Each row is followed by its group and then its class within the group.
[-13 -12  -7   1  21  -3  -7  -2 -12  -3  -7   2  -1  14  11   4  -3   5
  -1   3  -2  -7   8  -3 -16   2   0  -3   2   5  34 -10   1   1   4  -2
   9  -9   3  -4   5  -1   2  10   0   9   2   3   3   0  -7   1 -11  -2
   0   3  -1   6   0  -3   2  -4   1   6   2   1   1] : X/kib
[-17  -9 -11  -2  38  17  -8   3 -12  -1   8   3   1   3   4  -5   3   4
  -5 -10   4  -8   8   1   3   4   8   7   0  12  33   5  -1   2   9  -3
   3  -6   1  -9   7   7   0   0  -2   0   6  13  -2   5   0   3 -20  -2
  -2   4  -1   8  -5   3   0  -4  -3   1  -7  13  12] : H/zanom
[-14   0 -11   1  22  -3  -5   1   2   0   9   1   2   5   3   1  -3  -1
  -5   2   2  -3   5   5  -8  -1   2   4  -1   3  18  -7  -2   1   5   1
   4  -6   1   2   4   2  -1  -3  -2   0   5   4  -1   0   3  -3 -14   0
  -4   3   2   7  -2   3   0  -4  -3  -1  -6   7   4] : H/zanom
[ -5  -6   0   5  26  -6  -8   5  -6  -4   4   1  -2   3   6   3   1   3
  -5  -9   3  -3  -1  -5 -15  -1  -3  -1   1  -1  19 -13   1   2  -4   2
  -1  -3   0   2  -4   2  -3   3  -1   4   3  10   4   8  -2   3  -6   0
  -2   3   6   2  -2  -4   4   2   1   0   2   0   6] : X/Vuzu
[-16 -18  -7   3  24   5  -5  -2 -17  -3  -7  -1  -4  10  11  -1   1   7
   2   2   4   2   5  -2 -18   3   1  -2   2   8  38  -7  -2   6   4   3
   5 -12   6  -3  -2   0   1   6   1  11   0   3   0   5   0   3 -12  -1
  -6   8  -2   6  -4  -5   4  -5   4   7  -6   7  11] : X/kib
[-11  -1  -7   3  38  -5  -9   0  -2  -2   0  -5   0  14   0   1   1   0
  -5   2  -1  -1   1   3  -3   0   4   1   0   5  20  -4  -1   0   4   0
   4  -3   1  -4   2   6   2   0  -1   3   4   2   3   4  -4   1  -9   3
  -2   1   5   4  -2   3   0  -3  -2  -1  -7   4   1] : H/zanom
[-20  -2  -4   1   4   5  -2  -2   0  -1   7  -1  -3   2   9   1  -6   6
  -1   6   6  -4   1  -2 -33   1   1   2   1  16  34 -20  -1   7   2   0
   5 -12   9   5  -2   3   2   9  -1   1   4   3   7   8   2   0 -15   0
  -1  10  -7   7  -1   3  -1  -8   0   4   2  -1  -4] : X/kib
[ -3  -6  -8   0   4  -5   1   9  -6  -6 -10  -1  -1  27  10   8  -2  -3
   2  10  -3  -8   9   3  -3  -2   3  -1   2  -2  14  -4  -2  -2  11  -8
  14  -7  -1   0   1  11  -1  -5   5   5   3 -14   0   0  -4   0 -12   3
   3   2  -3   8  -3  -3   2  -2  -3   3   0  10   5] : W/nofo
[ -5 -17 -14   1  -1 -10  -5   6 -11  -7 -17   2  -3  31  14   9   2   2
   9  16   3  -1   9   1  -7  -5   2  -5   2   4  34  -1  -2  -2  12  -6
  16 -14   0   0  -5  15   1  -2   3  14   4 -27  -3   0   2   2 -10   6
   2  -5  -7  10  -2 -11   2  -5   2   9  -2  14   9] : W/veko
[-19  -9 -13   1  29   1  -6  -2 -11   4  15   1   0  -7  -4   7   0  -1
  -2  13   3  -3   4  -2 -31  -3   4   4   5   3  38   3  -4   1  11   0
   4  -3  -4  -2   1   0 -11   2  -1   6   9   3  -3   2   8   0 -20  -3
   1  -1 -11   5  -6  -8   2  -5   1   8  -4  14  10] : D/kuz
[ -8   4 -11  -1   4  14   3  -1   3  16  10   0  -1  -8  -7  -3   4  -5
   1  12   8   0   5   6  -2  -3   4   7   0   3  -9   5  -3   2   7  -4
   1   0   4   0   3   2   1  -6   0   1   4  -5  -6   1  -3  -5 -17  -1
  -2   3  -9   4  -1   0   1  -1  -1   0  -9  16   6] : D/kuz
[ -5  -5  -4   4  38  -9 -10  -1 -11   5   9  -2   1   5  -5   2   4  -5
  -6   0  -8  -1  -2  -1 -10   0   3   5   1  -5  29   2  -1   0  10  -1
  -3   0  -5   0  -5   7  -7   2   1   8   7  -2   2  -1   1  -3  -8   2
   3   0   2   3  -4  -3   0  -1  -2   1 -10  11   4] : H/zodaz
[  4  -9  -4  -1  -8   6  -4   7 -10  -6 -10   1  -4  26  13   0   2  -3
   0  12 -13  -7   4   0  -6  -3   2  -1   1  -6  20   1  -4  -2  10 -10
  12 -13   0   1  -6  23  -1  -3   4  11   0 -27   3  -6   5   0  -5   3
   7   6  -3  10   6  -7   2  -1  -2   6   0   6   1] : W/veko
